Below is a small trained network, with its code and all its weights. Each question gives an input and a class and asks what happens when units are switched off, that is, made to give their printed mean instead of their output.

import numpy as np


def w(rows, s, z=0):
    codes = np.array(rows[::2]) - 128.0
    scale = np.full(codes.shape[1], s)
    scale[-1] = z or s
    return codes * scale


def norm(h):
    return h / np.sqrt((h * h).mean(-1, keepdims=True) + 1e-5)


def f(y):
    return y / 2 * (1 + np.tanh(0.7978845608 * (y + 0.044715 * y**3)))


def log_softmax(a):
    a = a - a.max(-1, keepdims=True)
    return a - np.log(np.exp(a).sum(-1, keepdims=True))


def net(x, mask):
    res = np.array(x, float).reshape(1, 5) / 4 @ E
    u = 0
    for l in range(2):
        y = f(norm(res) @ A[l][:, :-1].T + A[l][:, -1])
        res = res + np.where(mask[u : u + 12], y, B[l][:, -1]) @ B[l][:, :-1]
        u += 12
    return log_softmax(norm(res)[-1] @ U[:, :-1].T + U[:, -1])


A, B = {}, {}
E = w([
[26,254,162],'x0',
[185,234,235],'x1',
[128,128,127],'x2',
[10,79,187],'x3',
[127,131,129],'x4',
],0.006)
A[0] = w([
[209,126,149,4],'0.n1',
[78,145,151,138],'0.n2',
[111,101,86,104],'0.n3',
[188,137,249,219],'0.n4',
[95,99,203,39],'0.n5',
[108,137,132,148],'0.n6',
[187,51,166,255],'0.n7',
[84,120,161,87],'0.n8',
[81,186,92,247],'0.n9',
[135,111,42,71],'0.n10',
[64,58,243,224],'0.n11',
[101,130,172,60],'0.n12',
],0.016,0.0072)
B[0] = w([
[136,172,95,145],'0.n1',
[139,111,160,161],'0.n2',
[153,150,152,145],'0.n3',
[130,254,68,255],'0.n4',
[139,149,121,141],'0.n5',
[157,113,123,141],'0.n6',
[125,146,48,247],'0.n7',
[151,155,122,140],'0.n8',
[157,26,239,218],'0.n9',
[171,99,150,158],'0.n10',
[21,153,60,248],'0.n11',
[111,152,139,131],'0.n12',
],0.013,0.0098)
A[1] = w([
[118,177,158,231],'1.n1',
[183,180,75,235],'1.n2',
[100,101,159,85],'1.n3',
[58,128,102,60],'1.n4',
[150,167,142,224],'1.n5',
[144,61,96,108],'1.n6',
[45,246,237,97],'1.n7',
[4,82,64,170],'1.n8',
[204,198,22,98],'1.n9',
[2,143,165,59],'1.n10',
[38,180,235,2],'1.n11',
[108,119,57,99],'1.n12',
],0.0096,0.005)
B[1] = w([
[242,127,140,208],'1.n1',
[113,14,176,254],'1.n2',
[102,121,122,121],'1.n3',
[136,122,133,142],'1.n4',
[202,108,193,195],'1.n5',
[94,112,95,140],'1.n6',
[133,177,189,215],'1.n7',
[64,82,188,244],'1.n8',
[192,92,145,240],'1.n9',
[105,154,187,171],'1.n10',
[107,254,95,154],'1.n11',
[120,79,71,165],'1.n12',
],0.0075,0.006)
U = w([
[202,18,82,252],'0',
[36,42,48,123],'1',
[231,177,57,137],'2',
[69,202,22,11],'3',
[192,13,241,158],'4',
[34,47,223,100],'5',
[243,175,249,44],'6',
[81,214,201,161],'7',
],0.021,0.0037)

Each question gives the input, the list of numbers given to net, and the class t.
The units are the neurons (one row each of A and B). Each row of codes is followed by its name. A weight is (code - 128) times the scale printed after its matrix; where a second scale follows, it is the last column's (A, B and U).
mask holds one flag per neuron, layer by layer. A switched-off neuron (its flag False) gives its mean, the last column of its row in B, instead of its output. The means were averaged over made-up inputs and are rounded, as every weight is.
A unit's drop is (log p(t) with every unit on - log p(t) with that unit switched off) / (log p(t) with every unit on - log p(t) with every unit switched off).
The circuit of an input: a set's keep is (log p(t) with only the set's units on - log p(t) with every unit switched off) / (log p(t) with every unit on - log p(t) with every unit switched off). Starting from the 12 units with the biggest drops (on a tie, the unit counted first), units are removed one at a time, each time the one whose removal leaves the highest keep (on an exact tie, the one counted first), for as long as the keep stays at least 0.8.
circuit, biggest first: the units of the circuit, biggest drop first
k most important neurons: the k neurons with the biggest drops, biggest first
top k neurons in layer l: the k neurons of layer l with the biggest drops, biggest first
drop of u: that unit's drop, to one decimal
input [1,-5,7,0,-8], class 4: circuit, biggest first	(0.n11, 0.n7)
input [5,-1,-1,1,6], class 5: 2 most important neurons	(0.n4, 0.n9)
input [1,-6,-1,5,2], class 5: top 2 neurons in layer 1	(1.n8, 1.n10)
input [1,-5,-8,6,7], class 5: circuit, biggest first	(0.n7)
input [1,-8,7,1,-2], class 5: circuit, biggest first	(0.n4, 1.n8)
input [-3,0,-2,-5,-7], class 0: top 2 neurons in layer 1	(1.n2, 1.n9)
input [-2,-6,2,-7,-7], class 0: top 2 neurons in layer 0	(0.n11, 0.n4)
input [-1,-1,2,-5,6], class 0: top 2 neurons in layer 0	(0.n4, 0.n11)
input [1,0,5,-7,-8], class 4: top 3 neurons in layer 0	(0.n11, 0.n4, 0.n7)
input [2,7,6,-1,6], class 6: top 2 neurons in layer 0	(0.n11, 0.n7)
input [1,0,-3,-7,-7], class 4: top 3 neurons in layer 0	(0.n11, 0.n4, 0.n7)
input [-8,1,-8,3,-2], class 3: 2 most important neurons	(0.n9, 0.n7)
input [3,0,5,-6,0], class 4: 2 most important neurons	(0.n11, 0.n4)
input [3,-3,-4,6,-3], class 5: 3 most important neurons	(0.n4, 0.n7, 0.n9)
input [6,-6,7,0,-1], class 4: most important neuron	(0.n9)
input [-1,7,-7,5,-4], class 3: 2 most important neurons	(0.n11, 0.n4)
input [0,-7,-7,0,7], class 0: top 2 neurons in layer 0	(0.n11, 0.n10)
input [-1,2,-6,-1,4], class 2: 2 most important neurons	(0.n11, 1.n9)
input [0,4,1,-1,-8], class 2: top 3 neurons in layer 0	(0.n4, 0.n11, 0.n9)
input [7,-1,1,-4,-1], class 4: circuit, biggest first	(0.n9)
input [6,1,3,0,8], class 6: top 2 neurons in layer 0	(0.n9, 0.n11)
input [0,2,3,0,-4], class 2: drop of 1.n7	0.0
input [7,3,3,-6,6], class 6: drop of 0.n11	0.1
input [7,-5,8,3,-6], class 5: drop of 0.n4	0.2
input [6,7,-7,-4,-8], class 6: drop of 0.n11	0.2
